Below are the code and all the weights of a small trained network. Each question names an input and a class and asks about switching units off, where a switched-off unit gives its printed mean instead of its output.

import numpy as np


def w(rows, s, z=0):
    codes = np.array(rows[::2]) - 128.0
    scale = np.full(codes.shape[1], s)
    scale[-1] = z or s
    return codes * scale


def f(y):
    return y / 2 * (1 + np.tanh(0.7978845608 * (y + 0.044715 * y**3)))


def log_softmax(a):
    a = a - a.max(-1, keepdims=True)
    return a - np.log(np.exp(a).sum(-1, keepdims=True))


def net(x, mask):
    res = np.array(x, float).reshape(1, 2) / 4 @ E
    y = f(res @ A[0][:, :-1].T + A[0][:, -1])
    res = res + np.where(mask, y, B[0][:, -1]) @ B[0][:, :-1]
    return log_softmax(res[-1] @ U[:, :-1].T + U[:, -1])


A, B = {}, {}
E = w([
[86,91,158,176,80,49],'x0',
[68,195,249,105,146,98],'x1',
],0.013)
A[0] = w([
[115,111,66,203,64,173,156],'n0',
[61,144,147,105,204,129,176],'n1',
[115,181,179,62,147,117,105],'n2',
[179,179,127,43,217,214,133],'n3',
[141,141,90,144,89,125,103],'n4',
[99,147,198,98,106,144,116],'n5',
[106,109,127,160,112,86,94],'n6',
[106,110,149,194,106,72,113],'n7',
[196,94,101,160,101,141,102],'n8',
[108,85,143,161,113,73,116],'n9',
[91,50,156,183,78,90,118],'n10',
[203,101,75,141,110,136,109],'n11',
[121,141,118,89,176,129,83],'n12',
[129,111,139,190,49,64,75],'n13',
[111,75,132,97,154,91,250],'n14',
[94,113,128,158,122,140,246],'n15',
[130,165,162,127,105,130,174],'n16',
[106,136,92,138,89,8,146],'n17',
[126,79,169,156,63,88,122],'n18',
[73,135,175,65,177,115,94],'n19',
[99,168,147,78,173,84,86],'n20',
],0.013,0.011)
B[0] = w([
[27,128,159,171,181,76,242],'n0',
[77,81,97,142,140,104,221],'n1',
[93,124,145,169,139,111,215],'n2',
[157,68,46,204,59,225,249],'n3',
[166,128,179,141,125,98,152],'n4',
[77,112,140,175,128,83,215],'n5',
[155,108,169,187,100,153,166],'n6',
[149,96,129,170,136,167,214],'n7',
[43,107,238,201,129,82,205],'n8',
[144,99,121,162,112,154,200],'n9',
[143,103,103,168,84,174,237],'n10',
[52,93,190,216,145,70,229],'n11',
[193,90,175,200,58,120,133],'n12',
[180,79,157,235,88,160,209],'n13',
[44,172,14,46,178,146,249],'n14',
[26,208,24,49,229,158,243],'n15',
[65,88,77,120,134,81,196],'n16',
[171,88,63,123,74,152,235],'n17',
[139,35,103,183,112,173,216],'n18',
[93,43,162,173,131,102,209],'n19',
[130,131,214,254,104,83,186],'n20',
],0.0097,0.011)
U = w([
[150,109,92,153,67,241,166],'0',
[59,124,190,147,172,2,123],'1',
[64,169,15,11,237,149,254],'2',
[157,200,142,94,64,124,55],'3',
[197,132,169,70,201,167,68],'4',
[235,147,121,31,114,111,70],'5',
],0.0093,0.0052)

Each question gives the input, the list of numbers given to net, and the class t.
The units are the neurons (one row each of A and B). Each row of codes is followed by its name. A weight is (code - 128) times the scale printed after its matrix; where a second scale follows, it is the last column's (A, B and U).
mask holds one flag per neuron, in row order. A switched-off neuron (its flag False) gives its mean, the last column of its row in B, instead of its output. The means were averaged over made-up inputs and are rounded, as every weight is.
A unit's drop is (log p(t) with every unit on - log p(t) with that unit switched off) / (log p(t) with every unit on - log p(t) with every unit switched off).
The circuit of an input: a set's keep is (log p(t) with only the set's units on - log p(t) with every unit switched off) / (log p(t) with every unit on - log p(t) with every unit switched off). Starting from the 12 units with the biggest drops (on a tie, the unit counted first), units are removed one at a time, each time the one whose removal leaves the highest keep (on an exact tie, the one counted first), for as long as the keep stays at least 0.8.
units of the circuit, in order: the units of the circuit, biggest drop first
top k neurons: the k neurons with the biggest drops, biggest first
drop of u: that unit's drop, to one decimal
input [-7,-8], class 1: units of the circuit, in order	(n11)
input [0,-3], class 2: units of the circuit, in order	(n20; n13)
input [-1,3], class 2: top 2 neurons	(n11; n8)
input [-5,5], class 0: top 4 neurons	(n3; n0; n11; n8)
input [-3,-4], class 1: top 2 neurons	(n11; n8)
input [3,-4], class 1: top 3 neurons	(n3; n0; n8)
input [-6,-8], class 1: top 3 neurons	(n11; n8; n0)
input [-1,-4], class 1: top 2 neurons	(n11; n8)
input [7,7], class 0: drop of n10	0.2
input [-3,0], class 2: drop of n10	0.1
input [-3,-1], class 2: drop of n13	0.3
